Below is a small trained network, with its code and all its weights. Each question gives an input and a class and asks what happens when units are switched off, that is, made to give their printed mean instead of their output.

import numpy as np


def w(rows, s, z=0):
    codes = np.array(rows[::2]) - 128.0
    scale = np.full(codes.shape[1], s)
    scale[-1] = z or s
    return codes * scale


def f(y):
    return y / 2 * (1 + np.tanh(0.7978845608 * (y + 0.044715 * y**3)))


def log_softmax(a):
    a = a - a.max(-1, keepdims=True)
    return a - np.log(np.exp(a).sum(-1, keepdims=True))


def net(x, mask):
    res = np.array(x, float).reshape(1, 6) / 4 @ E
    y = f(res @ A[0][:, :-1].T + A[0][:, -1])
    res = res + np.where(mask, y, B[0][:, -1]) @ B[0][:, :-1]
    return log_softmax(res[-1] @ U[:, :-1].T + U[:, -1])


A, B = {}, {}
E = w([
[99,254,141,115],'x0',
[225,222,90,162],'x1',
[99,126,23,133],'x2',
[165,149,110,31],'x3',
[128,129,126,127],'x4',
[128,128,128,129],'x5',
],0.011)
A[0] = w([
[101,120,148,111,113],'N0',
[103,148,140,158,163],'N1',
[99,103,126,116,104],'N2',
[167,156,97,164,153],'N3',
[97,112,171,166,175],'N4',
[88,174,142,106,76],'N5',
[131,134,158,184,197],'N6',
[92,111,131,104,118],'N7',
[110,129,107,170,206],'N8',
[28,144,148,87,136],'N9',
[74,178,119,130,165],'N10',
[98,147,128,163,129],'N11',
[184,148,150,140,90],'N12',
[75,128,163,108,123],'N13',
[169,139,129,143,131],'N14',
[144,136,162,53,165],'N15',
[91,56,131,91,99],'N16',
[98,171,146,126,98],'N17',
[115,119,126,60,165],'N18',
[131,109,146,178,135],'N19',
[183,148,101,69,172],'N20',
[113,132,98,103,194],'N21',
[155,124,114,141,70],'N22',
[174,120,145,84,106],'N23',
[136,137,187,120,43],'N24',
[84,115,131,107,57],'N25',
[119,161,130,105,126],'N26',
[181,107,200,116,49],'N27',
[128,107,49,126,71],'N28',
[94,169,136,96,117],'N29',
[177,77,153,127,63],'N30',
[89,168,145,103,102],'N31',
[97,94,159,113,92],'N32',
[132,114,196,77,107],'N33',
[159,84,116,128,90],'N34',
[63,136,6,112,1],'N35',
[103,161,134,128,89],'N36',
],0.018,0.0052)
B[0] = w([
[160,188,58,160,162],'N0',
[119,95,154,99,183],'N1',
[140,133,106,125,167],'N2',
[107,167,45,86,240],'N3',
[101,152,129,51,223],'N4',
[164,81,123,164,188],'N5',
[87,126,151,19,215],'N6',
[164,189,87,126,173],'N7',
[92,117,175,19,202],'N8',
[147,172,63,121,244],'N9',
[163,51,128,129,223],'N10',
[135,97,162,82,177],'N11',
[116,204,90,122,196],'N12',
[154,174,80,114,200],'N13',
[127,162,20,114,184],'N14',
[100,121,151,66,217],'N15',
[154,144,114,112,241],'N16',
[189,43,127,183,185],'N17',
[100,111,163,41,195],'N18',
[88,99,135,86,189],'N19',
[73,88,146,89,255],'N20',
[68,123,152,111,178],'N21',
[182,128,83,130,144],'N22',
[128,132,166,68,183],'N23',
[99,167,177,254,169],'N24',
[142,156,76,125,164],'N25',
[136,102,123,117,174],'N26',
[82,161,169,236,201],'N27',
[129,133,205,178,204],'N28',
[142,84,122,142,190],'N29',
[163,77,123,185,190],'N30',
[150,73,133,181,187],'N31',
[143,166,105,142,196],'N32',
[95,153,135,138,210],'N33',
[214,44,78,179,179],'N34',
[72,189,197,222,252],'N35',
[169,46,99,197,162],'N36',
],0.0081,0.0096)
U = w([
[129,237,34,103,91],'0',
[38,205,239,214,130],'1',
[177,2,129,150,99],'2',
[70,140,157,75,253],'3',
[13,108,174,7,49],'4',
],0.009,0.011)

Each question gives the input, the list of numbers given to net, and the class t.
The units are the neurons (one row each of A and B). Each row of codes is followed by its name. A weight is (code - 128) times the scale printed after its matrix; where a second scale follows, it is the last column's (A, B and U).
mask holds one flag per neuron, in row order. A switched-off neuron (its flag False) gives its mean, the last column of its row in B, instead of its output. The means were averaged over made-up inputs and are rounded, as every weight is.
A unit's drop is (log p(t) with every unit on - log p(t) with that unit switched off) / (log p(t) with every unit on - log p(t) with every unit switched off).
The circuit of an input: a set's keep is (log p(t) with only the set's units on - log p(t) with every unit switched off) / (log p(t) with every unit on - log p(t) with every unit switched off). Starting from the 12 units with the biggest drops (on a tie, the unit counted first), units are removed one at a time, each time the one whose removal leaves the highest keep (on an exact tie, the one counted first), for as long as the keep stays at least 0.8.
circuit, biggest first: the units of the circuit, biggest drop first
top k neurons: the k neurons with the biggest drops, biggest first
drop when u is switched off: that unit's drop, to one decimal
input [-5,5,-8,-4,3,-1], class 1: circuit, biggest first	(N27)
input [2,3,-4,6,-1,7], class 4: circuit, biggest first	(N20; N15)
input [7,-8,-5,-5,1,5], class 0: circuit, biggest first	(N9; N13)
input [1,6,4,-8,4,-3], class 4: top 2 neurons	(N8; N6)
input [5,2,1,7,-6,6], class 4: top 2 neurons	(N20; N15)
input [6,-6,2,2,-2,8], class 0: top 2 neurons	(N9; N13)
input [6,-4,-7,3,1,-5], class 1: top 3 neurons	(N24; N27; N33)
input [-4,-3,-5,-7,-3,-1], class 4: top 4 neurons	(N4; N6; N19; N35)
input [1,-4,-3,-6,-3,-3], class 4: top 2 neurons	(N4; N6)
input [2,6,7,-3,-8,-3], class 3: top 2 neurons	(N3; N8)
input [-6,1,7,-1,-6,-4], class 1: top 2 neurons	(N35; N28)
input [5,0,-7,-8,-1,-5], class 4: top 3 neurons	(N6; N4; N35)
input [-6,6,2,8,-5,7], class 4: top 2 neurons	(N20; N23)
input [-6,-2,2,2,-1,-2], class 2: top neuron	(N34)
input [-8,-4,8,-3,7,-1], class 1: top 2 neurons	(N35; N28)
input [2,-3,8,-8,-4,2], class 1: drop when N27 is switched off	-0.2
input [-2,-4,-5,-2,-3,-5], class 1: drop when N16 is switched off	-0.1
input [8,-7,1,4,-1,2], class 2: drop when N29 is switched off	0.2
